Below are the code and all the weights of a small trained network. Each question names an input and a target symbol and asks about switching units off, where a switched-off unit gives its printed mean instead of its output.

import numpy as np


def w(rows, s, z=0):
    codes = np.array(rows[::2]) - 128.0
    scale = np.full(codes.shape[1], s)
    scale[-1] = z or s
    return codes * scale


def f(y):
    return np.maximum(y, 0)


def softmax(a):
    e = np.exp(a - a.max(-1, keepdims=True))
    return e / e.sum(-1, keepdims=True)


def log_softmax(a):
    a = a - a.max(-1, keepdims=True)
    return a - np.log(np.exp(a).sum(-1, keepdims=True))


def net(x, mask):
    ids = ['αβγδεζθλξστφψω'.index(c) for c in x.split()]
    T = len(ids)
    res = E[ids] + P[:T]
    r = res
    for j in range(2):
        rows = slice(2 * j, 2 * j + 2)
        q, k, v = (r @ M[0][rows].T for M in (Q, K, V))
        z = softmax(np.where(np.tri(T) > 0, q @ k.T / 2**0.5, -1e9)) @ v
        o = O[0][rows]
        res = res + np.where(mask[j], z, o[:, -1]) @ o[:, :-1]
    y = f(res @ A[0][:, :-1].T + A[0][:, -1])
    res = res + np.where(mask[2:6], y, B[0][:, -1]) @ B[0][:, :-1]
    return log_softmax(res[-1] @ U[:, :-1].T + U[:, -1])


Q, K, V, O, A, B = {}, {}, {}, {}, {}, {}
E = w([
[102,69,179,160,114],'α',
[106,80,145,138,137],'β',
[146,57,152,126,96],'γ',
[137,17,161,214,128],'δ',
[231,181,194,135,203],'ε',
[84,68,190,197,135],'ζ',
[85,76,119,187,203],'θ',
[119,60,168,159,115],'λ',
[147,82,136,76,103],'ξ',
[173,96,96,7,89],'σ',
[124,106,54,85,190],'τ',
[99,96,140,136,147],'φ',
[121,70,155,141,121],'ψ',
[88,94,143,144,155],'ω',
],0.016)
P = w([
[106,195,124,96,133],'0',
[94,56,146,95,134],'1',
[137,101,164,75,162],'2',
[130,42,187,48,165],'3',
[160,154,92,210,108],'4',
[61,78,141,81,126],'5',
[92,121,86,178,94],'6',
[186,74,166,105,155],'7',
[193,181,76,251,90],'8',
[203,165,111,151,119],'9',
[67,62,96,141,100],'10',
[210,76,116,117,161],'11',
[125,71,123,107,124],'12',
[200,161,54,189,119],'13',
],0.012)
Q[0] = w([
[156,68,143,132,209],'h1',
[52,244,192,95,87],'h1',
[254,172,155,163,175],'h2',
[54,20,221,8,222],'h2',
],0.025)
K[0] = w([
[160,210,150,176,116],'h1',
[32,43,106,107,85],'h1',
[92,195,60,179,41],'h2',
[254,254,192,167,176],'h2',
],0.023)
V[0] = w([
[94,183,176,149,109],'h1',
[191,110,186,112,195],'h1',
[152,126,5,106,243],'h2',
[182,111,82,66,47],'h2',
],0.026)
O[0] = w([
[157,191,106,108,108,87],'h1',
[161,97,120,172,202,199],'h1',
[86,141,110,250,136,250],'h2',
[59,173,117,100,179,136],'h2',
],0.022,0.02)
A[0] = w([
[123,32,85,32,41,96],'n1',
[153,56,127,147,254,77],'n2',
[139,166,105,245,158,3],'n3',
[83,166,160,105,251,148],'n4',
],0.0087,0.0022)
B[0] = w([
[96,78,76,250,18,150],'n1',
[88,228,104,112,59,211],'n2',
[128,33,149,28,104,254],'n3',
[254,171,154,100,130,174],'n4',
],0.0067,0.076)
U = w([
[220,66,197,130,200,254],'α',
[139,86,131,130,170,158],'β',
[153,118,133,95,103,62],'γ',
[180,108,111,128,144,152],'δ',
[162,207,134,250,91,186],'ε',
[157,113,143,106,121,92],'ζ',
[177,107,53,139,168,92],'θ',
[161,149,126,152,89,43],'λ',
[161,50,184,2,146,120],'ξ',
[162,168,134,194,112,111],'σ',
[158,155,135,164,111,123],'τ',
[174,40,200,30,181,61],'φ',
[135,157,162,126,123,243],'ψ',
[157,103,153,84,118,93],'ω',
],0.0062,0.0055)

Each question gives the input, a string of symbols that net reads in full, and the target symbol t.
The units are the heads (2 rows each of Q, K, V and O) and the neurons (one row each of A and B). Each row of codes is followed by its name. A weight is (code - 128) times the scale printed after its matrix; where a second scale follows, it is the last column's (O, A, B and U).
mask holds one flag per unit, heads first, then neurons. A switched-off unit (its flag False) gives its mean, the last column of its rows in O or B, instead of its output. The means were averaged over made-up inputs and are rounded, as every weight is.
A unit's drop is (log p(t) with every unit on - log p(t) with that unit switched off) / (log p(t) with every unit on - log p(t) with every unit switched off).
The circuit of an input: a set's keep is (log p(t) with only the set's units on - log p(t) with every unit switched off) / (log p(t) with every unit on - log p(t) with every unit switched off). Starting from all 6 units, units are removed one at a time, each time the one whose removal leaves the highest keep (on an exact tie, the one counted first), for as long as the keep stays at least 0.8.
circuit, biggest first: the units of the circuit, biggest drop first
most important unit: the unit with the biggest drop
top k neurons: the k neurons with the biggest drops, biggest first
heads that matter: for each layer, one digit per head in row order, 1 if its drop is at least 0.15 and else 0, layers parted by /
input τ θ τ β φ ω γ ω β λ ω, target ε: heads that matter -> 11
input τ σ τ τ λ τ β τ γ σ β γ θ, target ψ: heads that matter -> 01
input σ τ α τ ζ, target β: circuit, biggest first -> [n3; h2]
input ω τ τ γ τ τ τ σ γ τ σ, target ψ: heads that matter -> 01
input φ τ τ ζ τ α, target β: heads that matter -> 01
input σ τ ψ τ τ ψ δ σ τ ε, target α: top 2 neurons -> [n3; n1]
input ω τ σ, target ε: heads that matter -> 01
input θ τ τ, target α: heads that matter -> 01
input τ ω ω σ τ γ τ γ ω, target ξ: most important unit -> h2
input σ λ λ ω τ σ τ ζ, target β: top 2 neurons -> [n3; n4]
input γ τ θ σ ω σ σ λ τ τ θ τ τ ω, target α: circuit, biggest first -> [h2; n1]
input τ τ σ γ τ τ θ ε τ, target θ: circuit, biggest first -> [n3; n2; h1]
input σ τ ω ω ω τ σ σ σ, target β: circuit, biggest first -> [n3; h2; h1]
input β ζ γ σ β, target λ: most important unit -> n1
input ω σ α, target ε: circuit, biggest first -> [n3; h1]
input τ σ γ ζ τ γ τ, target λ: top 2 neurons -> [n1; n3]
input α τ τ τ θ ω, target β: top 2 neurons -> [n3; n2]
input τ ψ τ β δ τ τ θ ω θ, target β: top 3 neurons -> [n3; n2; n4]
input τ τ φ λ ζ τ ζ τ τ θ γ, target β: top 2 neurons -> [n3; n2]
input τ θ σ γ θ, target α: most important unit -> n2
input α τ σ θ τ τ ω τ, target β: top 2 neurons -> [n3; n4]
input τ φ τ ε σ σ τ ψ τ σ λ σ, target θ: heads that matter -> 10
input τ τ τ θ τ σ σ γ, target β: top 2 neurons -> [n3; n4]
input θ θ τ, target α: heads that matter -> 01
input τ ω τ σ γ β τ, target ψ: top 2 neurons -> [n3; n1]
